Here is a tiny trained network, its code and every weight. The questions are about switching its units off for an input and a target symbol, where a switched-off unit gives its printed mean instead of its output.

import numpy as np


def w(rows, s, z=0):
    codes = np.array(rows[::2]) - 128.0
    scale = np.full(codes.shape[1], s)
    scale[-1] = z or s
    return codes * scale


def f(y):
    return np.maximum(y, 0)


def softmax(a):
    e = np.exp(a - a.max(-1, keepdims=True))
    return e / e.sum(-1, keepdims=True)


def log_softmax(a):
    a = a - a.max(-1, keepdims=True)
    return a - np.log(np.exp(a).sum(-1, keepdims=True))


def net(x, mask):
    ids = ['βγδζηθλμξπστφψω'.index(c) for c in x.split()]
    T = len(ids)
    res = E[ids] + P[:T]
    r = res
    for j in range(3):
        rows = slice(2 * j, 2 * j + 2)
        q, k, v = (r @ M[0][rows].T for M in (Q, K, V))
        z = softmax(np.where(np.tri(T) > 0, q @ k.T / 2**0.5, -1e9)) @ v
        o = O[0][rows]
        res = res + np.where(mask[j], z, o[:, -1]) @ o[:, :-1]
    y = f(res @ A[0][:, :-1].T + A[0][:, -1])
    res = res + np.where(mask[3:11], y, B[0][:, -1]) @ B[0][:, :-1]
    return log_softmax(res[-1] @ U[:, :-1].T + U[:, -1])


Q, K, V, O, A, B = {}, {}, {}, {}, {}, {}
E = w([
[143,174,139,138],'β',
[136,164,48,114],'γ',
[62,155,54,89],'δ',
[69,162,94,97],'ζ',
[97,151,51,98],'η',
[181,180,131,146],'θ',
[182,177,104,154],'λ',
[153,163,81,125],'μ',
[78,139,109,92],'ξ',
[93,162,122,129],'π',
[100,146,119,100],'σ',
[192,159,147,155],'τ',
[76,145,163,97],'φ',
[78,144,93,129],'ψ',
[6,130,116,84],'ω',
],0.014)
P = w([
[123,247,150,162],'0',
[120,167,153,56],'1',
[159,133,101,62],'2',
[115,184,119,204],'3',
[102,134,152,69],'4',
[160,95,80,88],'5',
[110,136,98,233],'6',
[96,117,177,62],'7',
[162,75,78,107],'8',
[86,113,94,252],'9',
[148,183,113,64],'10',
],0.019)
Q[0] = w([
[178,142,82,103],'H1',
[155,124,116,142],'H1',
[186,48,104,14],'H2',
[126,64,147,184],'H2',
[109,253,113,83],'H3',
[65,129,97,247],'H3',
],0.017)
K[0] = w([
[111,141,114,164],'H1',
[150,115,109,147],'H1',
[117,2,170,163],'H2',
[164,125,135,50],'H2',
[87,136,108,210],'H3',
[133,233,143,105],'H3',
],0.019)
V[0] = w([
[123,90,110,84],'H1',
[124,151,144,106],'H1',
[72,144,68,116],'H2',
[209,149,114,137],'H2',
[119,128,250,199],'H3',
[91,102,145,81],'H3',
],0.021)
O[0] = w([
[176,164,103,95,35],'H1',
[224,61,66,218,166],'H1',
[246,207,228,241,235],'H2',
[43,222,102,94,179],'H2',
[76,56,226,134,58],'H3',
[159,86,77,236,6],'H3',
],0.011,0.012)
A[0] = w([
[108,217,169,160,3],'N1',
[197,57,41,182,103],'N2',
[105,79,210,20,183],'N3',
[165,131,86,83,133],'N4',
[208,134,160,60,57],'N5',
[126,157,111,11,92],'N6',
[204,3,142,201,116],'N7',
[110,33,185,60,109],'N8',
],0.011,0.0074)
B[0] = w([
[111,57,86,99,249],'N1',
[117,74,171,101,200],'N2',
[251,119,136,114,202],'N3',
[105,110,170,121,173],'N4',
[20,156,90,153,180],'N5',
[96,99,152,160,203],'N6',
[74,140,55,127,179],'N7',
[80,95,78,217,153],'N8',
],0.012,0.019)
U = w([
[111,155,158,167,146],'β',
[64,115,129,175,1],'γ',
[130,107,118,122,116],'δ',
[142,157,134,165,130],'ζ',
[112,152,128,154,136],'η',
[133,129,158,156,156],'θ',
[117,217,106,189,104],'λ',
[173,202,6,57,149],'μ',
[127,96,124,123,148],'ξ',
[164,178,113,134,230],'π',
[147,163,153,19,195],'σ',
[29,131,113,81,87],'τ',
[130,60,83,54,59],'φ',
[171,139,60,170,152],'ψ',
[97,104,69,140,31],'ω',
],0.011,0.0048)

Each question gives the input, a string of symbols that net reads in full, and the target symbol t.
The units are the heads (2 rows each of Q, K, V and O) and the neurons (one row each of A and B). Each row of codes is followed by its name. A weight is (code - 128) times the scale printed after its matrix; where a second scale follows, it is the last column's (O, A, B and U).
mask holds one flag per unit, heads first, then neurons. A switched-off unit (its flag False) gives its mean, the last column of its rows in O or B, instead of its output. The means were averaged over made-up inputs and are rounded, as every weight is.
A unit's drop is (log p(t) with every unit on - log p(t) with that unit switched off) / (log p(t) with every unit on - log p(t) with every unit switched off).
The circuit of an input: a set's keep is (log p(t) with only the set's units on - log p(t) with every unit switched off) / (log p(t) with every unit on - log p(t) with every unit switched off). Starting from all 11 units, units are removed one at a time, each time the one whose removal leaves the highest keep (on an exact tie, the one counted first), for as long as the keep stays at least 0.8.
units of the circuit, in order: the units of the circuit, biggest drop first
k most important neurons: the k neurons with the biggest drops, biggest first
which heads matter: for each layer, one digit per head in row order, 1 if its drop is at least 0.15 and else 0, layers parted by /
input μ δ δ γ μ μ μ μ μ μ δ, target σ: units of the circuit, in order : N3, H3
input μ ω μ μ μ ξ μ β δ, target μ: units of the circuit, in order : H3
input λ γ μ τ, target σ: which heads matter : 001
input λ λ μ δ δ μ μ ζ, target σ: units of the circuit, in order : N3, H3
input γ τ γ ω, target μ: units of the circuit, in order : H1, N2, N6
input μ γ μ δ, target τ: which heads matter : 011
input γ μ μ β μ δ ψ, target μ: units of the circuit, in order : H1, N6, H3
input μ γ π μ ψ, target σ: units of the circuit, in order : H3, N3
input μ τ θ, target τ: 3 most important neurons : N3, N6, N4
input γ δ γ μ, target μ: units of the circuit, in order : N6, N2, H3
input μ φ δ γ, target τ: 2 most important neurons : N3, N1
input μ δ μ μ μ μ ω μ, target γ: units of the circuit, in order : H2, N5, N3
input ψ μ μ γ σ μ β φ φ μ λ, target σ: 3 most important neurons : N3, N8, N7
input μ μ μ ω φ γ γ, target τ: units of the circuit, in order : H2, H3
input δ ξ γ φ π φ μ μ λ δ φ, target λ: units of the circuit, in order : H2, N5, N2
input λ θ μ γ μ, target τ: 4 most important neurons : N3, N5, N1, N6
input μ μ μ μ δ μ μ ψ μ ω ω, target γ: 2 most important neurons : N7, N5
input φ μ ζ, target φ: units of the circuit, in order : N2, H2, H3
input γ μ μ μ φ τ γ μ μ π, target μ: units of the circuit, in order : H1, N6, H3
input μ μ μ φ, target τ: 2 most important neurons : N1, N3
input μ δ β, target μ: which heads matter : 011
input δ μ θ μ, target ψ: units of the circuit, in order : N1, H2, H3
input θ δ ψ, target ψ: 2 most important neurons : N1, N6
input φ γ μ μ, target γ: which heads matter : 001
input γ μ φ φ μ μ μ μ ω, target ω: which heads matter : 011
input μ μ μ ζ, target τ: which heads matter : 011
input γ π ω β μ γ μ φ μ, target φ: units of the circuit, in order : H2
